Here is a tiny trained network, its code and every weight. The questions are about switching its units off for an input and a class, where a switched-off unit gives its printed mean instead of its output.

import numpy as np


def w(rows, s, z=0):
    codes = np.array(rows[::2]) - 128.0
    scale = np.full(codes.shape[1], s)
    scale[-1] = z or s
    return codes * scale


def f(y):
    return np.maximum(y, 0)


def log_softmax(a):
    a = a - a.max(-1, keepdims=True)
    return a - np.log(np.exp(a).sum(-1, keepdims=True))


def net(x, mask):
    res = np.array(x, float).reshape(1, 3) / 4 @ E
    y = f(res @ A[0][:, :-1].T + A[0][:, -1])
    res = res + np.where(mask, y, B[0][:, -1]) @ B[0][:, :-1]
    return log_softmax(res[-1] @ U[:, :-1].T + U[:, -1])


A, B = {}, {}
E = w([
[54,179,91,212,58,127,27,66,101],'x0',
[224,166,224,119,103,199,86,135,16],'x1',
[204,44,122,99,28,2,143,46,124],'x2',
],0.0085)
A[0] = w([
[173,63,162,36,194,132,212,236,153,78],'neuron 1',
[85,114,65,118,155,113,140,101,193,252],'neuron 2',
[79,102,84,147,168,88,144,142,169,106],'neuron 3',
[211,51,133,95,43,24,135,10,125,119],'neuron 4',
[82,202,123,138,255,169,114,173,124,114],'neuron 5',
[84,142,170,168,196,183,116,165,138,173],'neuron 6',
[73,191,142,151,210,183,111,172,134,75],'neuron 7',
[76,119,81,88,179,93,132,144,163,109],'neuron 8',
[169,88,128,78,163,119,222,196,122,153],'neuron 9',
[190,156,213,130,131,175,80,100,75,76],'neuron 10',
[209,158,217,106,94,160,76,167,73,122],'neuron 11',
[155,140,210,106,103,172,127,129,62,76],'neuron 12',
[71,168,74,211,10,142,28,91,113,128],'neuron 13',
[178,144,196,146,115,161,109,133,56,160],'neuron 14',
[84,96,85,145,166,116,144,102,235,83],'neuron 15',
[62,175,103,191,91,120,63,99,98,97],'neuron 16',
[38,90,98,141,134,99,194,132,160,87],'neuron 17',
],0.0077,0.013)
B[0] = w([
[205,172,161,70,130,63,56,104,231,187],'neuron 1',
[22,100,205,125,102,148,140,135,70,253],'neuron 2',
[91,160,99,152,127,141,135,178,155,167],'neuron 3',
[182,15,53,199,215,196,111,130,92,235],'neuron 4',
[172,68,72,134,212,152,99,113,107,194],'neuron 5',
[151,58,97,109,174,178,128,81,62,198],'neuron 6',
[228,59,59,183,170,160,113,126,131,173],'neuron 7',
[108,164,141,167,124,109,164,174,146,165],'neuron 8',
[116,171,167,49,144,93,50,63,146,194],'neuron 9',
[107,158,120,165,89,143,150,204,195,164],'neuron 10',
[81,157,139,166,108,145,148,185,130,186],'neuron 11',
[121,157,116,167,128,129,184,201,254,156],'neuron 12',
[157,162,174,60,142,105,67,81,196,210],'neuron 13',
[53,161,174,141,106,168,155,188,109,190],'neuron 14',
[109,161,114,194,90,127,142,202,205,171],'neuron 15',
[202,199,149,79,136,69,75,84,224,171],'neuron 16',
[125,185,115,190,119,128,174,223,220,165],'neuron 17',
],0.0084,0.015)
U = w([
[173,43,40,162,199,177,124,118,104,84],'0',
[147,188,176,25,137,86,67,85,190,97],'1',
[63,177,139,178,100,151,200,221,160,97],'2',
[12,91,217,60,113,160,150,89,6,255],'3',
[149,162,70,110,92,113,200,103,114,100],'4',
],0.011,0.009)

Each question gives the input, the list of numbers given to net, and the class t.
The units are the neurons (one row each of A and B). Each row of codes is followed by its name. A weight is (code - 128) times the scale printed after its matrix; where a second scale follows, it is the last column's (A, B and U).
mask holds one flag per neuron, in row order. A switched-off neuron (its flag False) gives its mean, the last column of its row in B, instead of its output. The means were averaged over made-up inputs and are rounded, as every weight is.
A unit's drop is (log p(t) with every unit on - log p(t) with that unit switched off) / (log p(t) with every unit on - log p(t) with every unit switched off).
The circuit of an input: a set's keep is (log p(t) with only the set's units on - log p(t) with every unit switched off) / (log p(t) with every unit on - log p(t) with every unit switched off). Starting from the 12 units with the biggest drops (on a tie, the unit counted first), units are removed one at a time, each time the one whose removal leaves the highest keep (on an exact tie, the one counted first), for as long as the keep stays at least 0.8.
circuit, biggest first: the units of the circuit, biggest drop first
top k neurons: the k neurons with the biggest drops, biggest first
drop when u is switched off: that unit's drop, to one decimal
input [4,4,6], class 0: circuit, biggest first : neuron 4
input [-6,-8,-1], class 2: top 3 neurons : neuron 17; neuron 15; neuron 13
input [3,0,3], class 3: top 3 neurons : neuron 1; neuron 7; neuron 5
input [-4,6,-8], class 0: top 2 neurons : neuron 5; neuron 6
input [-2,-2,3], class 3: top 2 neurons : neuron 7; neuron 5
input [5,4,2], class 1: top 3 neurons : neuron 13; neuron 2; neuron 16
input [3,6,-6], class 0: top 3 neurons : neuron 6; neuron 5; neuron 7
input [-7,8,7], class 2: top 3 neurons : neuron 11; neuron 14; neuron 12
input [-7,-6,-4], class 1: top 2 neurons : neuron 1; neuron 9
input [-3,-2,1], class 3: top 3 neurons : neuron 13; neuron 16; neuron 2
input [-1,-2,-3], class 3: top 2 neurons : neuron 4; neuron 2
input [-1,3,1], class 3: top 2 neurons : neuron 17; neuron 15
input [3,-7,-7], class 0: top 3 neurons : neuron 5; neuron 7; neuron 6
input [6,6,2], class 1: top 3 neurons : neuron 13; neuron 16; neuron 2
input [-2,6,-4], class 2: circuit, biggest first : neuron 11
input [-6,-3,-5], class 1: top 2 neurons : neuron 1; neuron 4
input [3,-4,2], class 2: top 3 neurons : neuron 9; neuron 6; neuron 1
input [-5,-1,-2], class 1: drop when neuron 1 is switched off : 0.6
input [8,3,-7], class 1: drop when neuron 16 is switched off : 2.0
input [0,-8,6], class 2: circuit, biggest first : neuron 17
input [-8,-1,-7], class 1: drop when neuron 1 is switched off : 2.5
input [0,-7,2], class 2: drop when neuron 13 is switched off : 0.0
